After every row comes one of two labels: whether the row has a hidden trait. Each part has its own trait and labels.
-12  147  237  -72  74  89  5  -135  -18  58  296  31  62  -13  -54  -45  88  -249  66  33  167  40  379  179  373  -243  138  78  394  -5  207  45  -231  -42  22  -114  -185  -20  -240  22  0  24  307  128  5  103  -12  -59  34  -33  6  -522  6  46  -369  -113  -47  -163  -46 -> D
177  63  224  -95  77  -198  99  -10  -84  -150  21  5  -5  70  15  -78  127  -572  -8  352  186  23  -141  280  -152  -3  -145  -97  128  -11  -153  261  190  58  95  -359  -5  -10  32  -32  -153  133  243  74  100  35  -240  160  7  127  -94  407  84  -9  175  -100  -20  -145  10 -> F
-30  4  -283  -20  15  -175  -69  -15  15  26  -71  98  -53  35  -74  123  -43  -615  -7  270  -19  -80  -72  156  82  90  115  -60  177  -6  -43  344  396  39  96  -353  -272  26  -52  29  142  141  -91  -59  137  11  -196  68  -33  85  -29  77  -94  -46  287  -24  21  160  90 -> F
-25  -211  197  58  21  -215  101  102  45  -214  64  125  -50  -10  55  70  -44  -352  64  405  53  62  366  101  431  37  -86  6  -187  51  -170  -99  -262  30  48  -272  -6  50  -236  48  134  -61  58  -12  -71  -52  338  -108  -30  32  -2  -875  -133  -27  145  86  -101  56  95 -> D
107  13  203  2  -52  -14  151  58  -30  -114  97  -3  -35  -32  -146  -14  4  -237  28  34  116  164  391  118  216  -56  -172  -125  372  -3  163  -77  -13  -64  -31  -134  -81  2  35  77  129  34  93  -4  39  -51  -13  -84  42  81  -91  375  9  -31  -271  -42  -94  -26  111 -> D
105  -9  53  74  63  277  -211  -108  119  154  29  132  123  37  55  -28  -74  -399  -58  168  103  -18  -115  -139  0  38  -162  -121  -166  56  61  -81  65  104  123  368  -156  -48  60  32  193  29  -64  -75  -24  60  -22  30  24  10  104  -51  -106  129  310  -84  -86  -47  236 -> F
74  -115  -349  13  50  -34  -119  8  -6  -41  59  0  -34  -22  -17  26  27  -57  -4  -143  -15  -32  183  -63  -101  -40  212  74  320  -3  74  -294  -315  23  -113  363  -268  13  -31  11  161  128  77  -70  -168  5  -211  97  63  -36  86  360  107  -98  -191  140  -17  12  198 -> F
-44  117  68  83  35  20  -30  109  84  133  2  -60  -62  -2  -125  -44  139  -439  -1  150  142  90  53  188  12  -224  90  25  265  -30  -158  314  235  19  93  346  9  -10  288  60  -200  -5  -70  -132  -36  -122  53  -21  -22  66  -113  -34  -64  21  -257  -32  41  69  43 -> D
-83  -114  -13  -27  44  -111  -135  -13  66  -66  -42  76  115  54  26  -68  87  -592  -21  183  -59  -74  -128  -168  -194  45  9  -111  -186  70  42  29  -179  -24  -9  32  47  -46  -190  -11  203  46  13  -141  32  25  100  71  -55  102  -130  41  -133  -93  299  54  5  -117  96 -> F
30  -5  -253  61  -44  -79  286  -10  -84  18  254  -34  38  -41  70  43  3  -538  -5  -301  -12  167  111  19  325  14  -69  -91  267  -15  62  -44  -214  15  169  169  -252  -1  -100  19  65  22  270  63  65  -34  38  -74  -65  2  153  -80  54  36  -505  -95  -15  -164  -110 -> D
117  -266  -330  84  80  -27  -76  -101  -56  161  -110  -81  97  -30  -79  -105  -84  -126  2  163  60  -73  52  196  311  4  -43  -23  355  23  -82  -278  436  83  -31  -438  239  -5  -268  26  79  86  175  -26  -76  -91  48  133  -56  124  132  -637  37  -27  264  133  -62  -61  247 -> D
-60  87  19  -97  -12  146  276  -134  -91  3  271  78  111  -45  168  -89  -12  184  -14  -236  4  187  -73  56  327  296  -81  -18  185  -39  165  205  264  -63  169  208  -43  -39  -165  46  161  -17  158  19  -32  -98  119  62  5  68  6  -401  -135  -68  -93  -114  -90  -173  86 -> D
192  28  -133  -52  68  42  155  69  72  170  127  58  17  55  122  -61  37  -433  -47  97  74  -85  -38  -166  -162  -69  -134  -54  69  59  50  328  156  90  17  -90  -111  4  -45  16  -11  64  -121  -85  92  25  -216  -12  1  10  -96  -298  -86  97  270  6  -39  102  0 -> F
176  36  -234  56  1  292  224  6  51  -86  177  -86  69  69  -29  -80  63  319  -57  -128  175  -28  125  42  375  240  62  14  436  62  168  123  -217  -45  -95  266  31  -51  -170  -38  -155  -29  124  -114  84  -154  -282  -52  23  52  219  486  146  -35  -486  82  22  127  -156 -> F
132  106  -254  -73  -5  -143  276  82  -100  46  -1  16  -83  -53  -113  106  134  -342  -13  11  135  88  -83  278  316  126  -94  -140  179  -27  167  -167  -176  7  -163  -214  -87  78  -335  68  196  6  298  84  95  -19  278  82  14  120  162  299  13  21  -457  -96  -48  -22  26 -> D
44  125  88  67  19  -11  115  -36  -109  48  -62  22  -55  5  93  105  38  -418  21  308  81  185  86  -132  -31  168  81  -1  273  -36  28  -124  229  47  126  -71  55  -25  -306  39  22  -87  180  -1  -202  -35  152  64  -27  -16  -108  -667  -183  42  -80  -109  17  4  -66 -> D
19  -105  -70  -93  -46  -165  28  91  -125  -213  -46  14  16  -17  32  -68  22  -527  57  40  27  -82  316  304  119  50  -44  78  21  55  120  -69  -271  7  -64  -326  11  83  151  16  -64  -14  221  91  -28  66  159  66  -17  -39  -26  -508  3  -34  -47  24  -41  147  -51 -> D
49  -160  -3  112  -3  286  131  37  133  -116  31  1  -5  -18  -56  -7  127  720  17  242  29  85  357  -158  173  -263  205  -78  -73  -20  -4  -37  131  -33  -69  368  14  45  -227  -16  -148  44  -110  -37  -90  -48  152  -136  -15  123  32  364  31  1  -215  69  5  -113  68 -> F
14  27  218  -75  -16  -222  -84  -58  -102  -39  116  112  -45  -4  -121  3  -4  -388  -6  87  92  216  49  310  -51  -299  -115  -138  404  36  190  -90  -299  32  -134  -289  216  9  36  -5  62  -63  318  -98  -130  -95  9  -109  71  -48  135  -610  -62  -3  -452  -95  -98  163  -131 -> D
199  -108  -74  -7  11  -84  43  -104  -18  -197  -58  40  30  -63  19  11  -86  256  22  -91  36  57  419  315  206  180  -150  -140  281  -16  148  -94  -82  -8  20  -21  -257  9  -347  49  -244  69  234  -70  -81  -4  85  138  -23  95  201  -479  -136  -13  -140  -86  -109  -161  11 -> D
296  -234  94  104  -53  28  -200  82  46  197  68  75  -65  14  126  -87  -116  -178  -8  155  3  73  0  199  -140  -274  26  -36  -143  5  -162  119  452  85  -91  -85  259  -43  -50  -32  -179  136  -75  -132  -186  -106  -192  77  -25  126  -99  127  37  -79  -159  -2  26  74  97 -> D
77  -241  -108  93  -38  -146  20  78  7  110  -69  79  -21  -22  15  -8  -2  270  -53  298  79  -2  291  -32  288  -321  41  85  241  75  84  -100  -347  -140  -121  336  173  44  -348  38  -56  61  -35  -39  -169  17  137  -76  46  49  22  -416  52  -39  319  72  31  86  250 -> F
-91  -168  -339  -58  56  -2  -176  -57  62  -160  227  28  -63  75  -17  -20  -30  -428  -1  -202  32  183  329  273  -205  139  -88  69  167  20  -48  114  482  -87  -106  -147  69  -16  -358  32  179  -67  72  -23  -52  -126  296  151  -72  29  -7  -694  -134  -1  -182  -6  13  -24  -142 -> D
212  -81  52  69  -48  -288  -102  69  0  -83  119  -68  -27  8  90  58  40  -441  -41  265  -32  -10  7  -92  -171  110  -137  -60  -178  85  47  292  134  19  -29  -498  -235  80  -262  -41  34  -10  -70  92  78  2  -203  -74  -54  152  -153  508  49  45  298  -78  -13  -138  104 -> F
50  170  -319  94  -24  154  -183  55  -53  -123  -23  -90  79  -51  -16  -90  37  -136  -50  287  175  -37  285  -98  8  -55  123  23  262  -19  132  -36  -134  -86  -104  282  -20  -37  228  36  142  33  -116  -47  -117  87  277  148  63  -32  -69  254  136  118  146  82  10  -168  -77 -> F
-9  143  -139  -29  28  -142  293  -49  119  -14  203  106  -74  63  -81  71  -99  -65  70  -136  -61  71  37  252  150  248  -153  -36  401  24  -9  -358  127  141  160  -205  -39  13  83  67  73  -48  61  -104  -42  -4  241  105  12  60  -20  -743  -124  44  64  93  -51  -177  62 -> D
79  -194  232  -69  -46  -183  -41  21  73  -40  -164  151  68  -55  -20  86  20  -90  63  -156  27  75  389  120  -68  97  140  -142  -154  -34  171  -355  -200  126  136  -457  275  71  -357  61  108  -6  311  34  -189  51  289  98  -6  -47  224  -810  20  -83  268  -78  -40  -144  223 -> D
13  -168  -206  4  14  -29  37  19  -114  -99  94  -29  -55  86  35  -49  -9  -278  5  162  -71  31  -160  9  89  244  -126  -92  -183  65  138  172  404  -101  -98  409  -60  -25  -144  73  -29  82  -105  -119  97  84  -265  -96  33  13  -4  -131  -9  -52  312  -19  -80  -66  -135 -> F
242  -346  -414  -28  22  78  186  1  69  87  -179  -43  -48  -13  -72  -55  2  143  -55  251  -42  -61  193  -42  -153  -71  19  40  331  23  -167  99  461  -153  43  -438  264  92  296  -8  -166  175  183  -71  -110  -127  217  273  -39  109  -51  -829  -51  -91  -258  -4  -2  144  157 -> D
130  -127  25  77  80  29  -253  90  -31  166  -38  83  48  7  -11  116  101  20  18  -40  -27  -75  88  25  125  -76  31  -92  33  -25  157  -71  -316  -80  -88  274  2  58  -72  -2  -218  115  165  89  -8  -45  254  105  -29  -24  74  -53  100  17  -144  26  -52  150  1 -> F
162  151  -37  97  -31  -89  36  -122  -78  -106  286  123  -60  64  -100  20  -66  -608  29  -138  -67  201  -91  150  59  258  51  89  465  -53  -41  -220  0  68  -62  57  -10  -15  127  -2  13  -77  5  -6  -79  -42  31  -14  -2  63  59  -474  -42  14  -237  -83  -50  -158  -151 -> D
148  123  -370  -30  30  50  89  12  -132  -247  19  -28  50  -14  -75  -53  -51  -387  -12  399  -50  116  -85  200  164  39  15  -156  -84  24  113  148  -329  -95  33  -53  136  43  -200  -15  95  36  -112  -109  65  76  -67  -57  84  116  150  180  -90  106  282  -5  -97  -103  46 -> F
38  -211  -147  35  -43  -128  38  16  52  87  -49  34  108  58  35  70  117  197  -58  -126  -65  -70  165  -110  471  -182  203  48  48  24  8  -225  -126  -80  -29  -47  -276  75  39  17  36  135  -125  89  -203  51  -128  -43  25  47  8  501  -40  119  -182  18  -44  47  -150 -> F
140  -177  -192  55  -22  14  -141  22  -88  97  254  -9  -36  -17  40  79  -44  320  28  364  -56  43  213  313  -138  -155  83  -153  -190  -14  -267  313  121  -29  10  -455  165  81  15  23  -147  139  -5  -98  4  -77  -142  122  -15  -44  14  -848  -101  77  115  36  30  -147  -71 -> D
-82  -263  -292  35  3  131  -50  11  -114  -53  -66  111  -30  -50  123  85  -101  -540  -13  176  29  69  304  -115  -82  172  -59  9  35  -15  -167  192  241  113  122  -437  292  6  48  -27  12  -45  145  -129  -39  -131  -235  -130  -68  81  -38  -425  27  -90  -92  110  -61  60  78 -> D
83  -77  214  72  -49  -21  35  -16  51  9  121  1  -69  53  -124  -98  72  -185  24  -26  119  83  89  107  455  -29  -184  5  344  -24  70  -245  -224  -93  -13  81  -37  -48  -75  69  -7  -81  18  111  33  -120  98  93  14  -58  86  -807  1  138  -470  -27  -42  -69  26 -> D
172  -223  120  -103  81  -235  13  -109  -69  115  -160  -3  -75  81  60  -21  128  -438  24  397  107  16  34  -5  -67  178  68  -43  63  53  -50  159  -60  -60  -54  -198  -61  41  -238  -39  -118  -25  129  7  -24  -81  48  193  -3  21  -103  -858  67  131  102  -5  -34  79  -24 -> F
-53  121  -40  -90  78  8  62  29  -13  -197  257  61  -5  68  47  -97  118  -175  3  393  -43  -76  -66  -149  -176  -332  -165  -9  17  16  -73  293  443  -19  -160  194  96  27  -153  -40  202  22  146  98  126  88  37  -67  44  111  65  -141  -32  -9  150  73  -102  172  -160 -> F
-45  -270  -172  48  43  7  -190  71  -129  30  268  -83  -8  0  -16  114  78  -284  19  245  83  6  139  -105  385  -292  203  -50  499  62  -94  -80  -143  51  81  -35  -109  -44  98  -17  -219  102  -116  -128  -39  -74  -38  89  28  22  214  -407  145  28  -151  40  11  136  21 -> F
44  -52  40  -86  73  -206  -129  27  -77  49  -16  21  82  81  -123  -10  -73  -259  -42  -158  139  27  114  105  -177  -177  -13  1  451  -3  136  -3  359  -16  76  -126  -280  -5  -371  25  -61  -18  191  -1  -11  63  84  -28  63  9  -34  -798  -25  104  229  94  -96  -81  -59 -> D
75  87  154  -82  -16  -1  -66  -10  -112  -116  302  -77  -21  38  116  -76  -78  -475  -3  258  155  11  -8  -118  53  208  -93  -49  272  7  50  -219  313  124  12  -125  -51  -16  244  -37  -153  -58  204  -88  2  -150  -272  124  -6  31  90  463  111  64  53  -83  -48  63  138 -> F
-28  -291  -147  96  28  -204  85  74  -115  -117  -164  -2  -67  -62  19  18  62  322  -41  -68  65  31  431  -89  411  -215  212  89  451  -24  -34  -296  -279  -141  -167  298  -60  23  -195  -15  138  -14  -101  -29  124  35  -63  -35  13  83  -72  -652  97  116  -476  -20  -96  -134  261 -> F
161  -194  170  -61  0  255  -196  77  -106  -31  113  39  -46  -48  -59  47  110  -559  -52  11  -27  31  298  269  443  272  202  42  428  49  134  -39  -283  5  172  187  -230  -19  -352  -30  -184  -79  -84  118  10  93  -223  -188  9  108  -76  -119  137  5  -61  39  -65  -98  231 -> F
192  161  172  1  19  251  -242  -15  105  -201  35  -68  71  -22  123  -88  154  260  -56  -88  -4  60  414  -126  368  167  218  -130  310  74  109  -312  -260  -129  -90  -345  -277  -24  263  5  24  -65  195  16  -50  -129  15  -8  73  16  206  -517  -16  -24  -73  -37  -28  26  60 -> F
57  -31  149  96  -46  244  -14  -70  45  -190  63  -82  115  33  -19  92  10  338  -59  211  -23  181  320  328  352  -188  97  28  204  38  185  -125  -221  -61  128  -44  -36  16  -214  6  -194  70  110  -99  4  33  -70  176  4  72  207  -654  170  -20  -240  17  -70  -143  -9 -> F
-22  154  -326  98  7  132  50  14  128  -5  -130  -60  111  -16  -96  116  5  -54  31  342  175  -63  184  -152  324  -215  198  77  378  74  79  -340  139  -122  4  -254  -296  46  31  35  -234  9  54  -41  66  46  -173  -73  47  -48  160  -567  145  -96  -52  127  -24  -73  45 -> F
189  -286  -375  -2  -18  56  265  -38  -5  154  -159  102  -39  18  82  -27  -104  -586  -59  -77  172  -71  218  313  -174  -155  90  -28  139  -30  -126  8  456  98  19  -425  204  10  45  56  -240  -7  -47  109  -92  -139  -206  163  23  72  -44  -511  136  6  -227  76  -37  47  89 -> D
40  -106  -194  -88  11  25  120  36  22  -54  -107  238  -38  75  74  37  -93  52  63  -206  -41  61  298  90  -111  93  -19  -149  408  36  -50  -153  269  -15  -41  -52  -88  0  247  41  77  -12  153  -119  -79  -139  222  -7  -48  28  -20  -750  91  -54  -21  -66  36  -41  -85 -> D
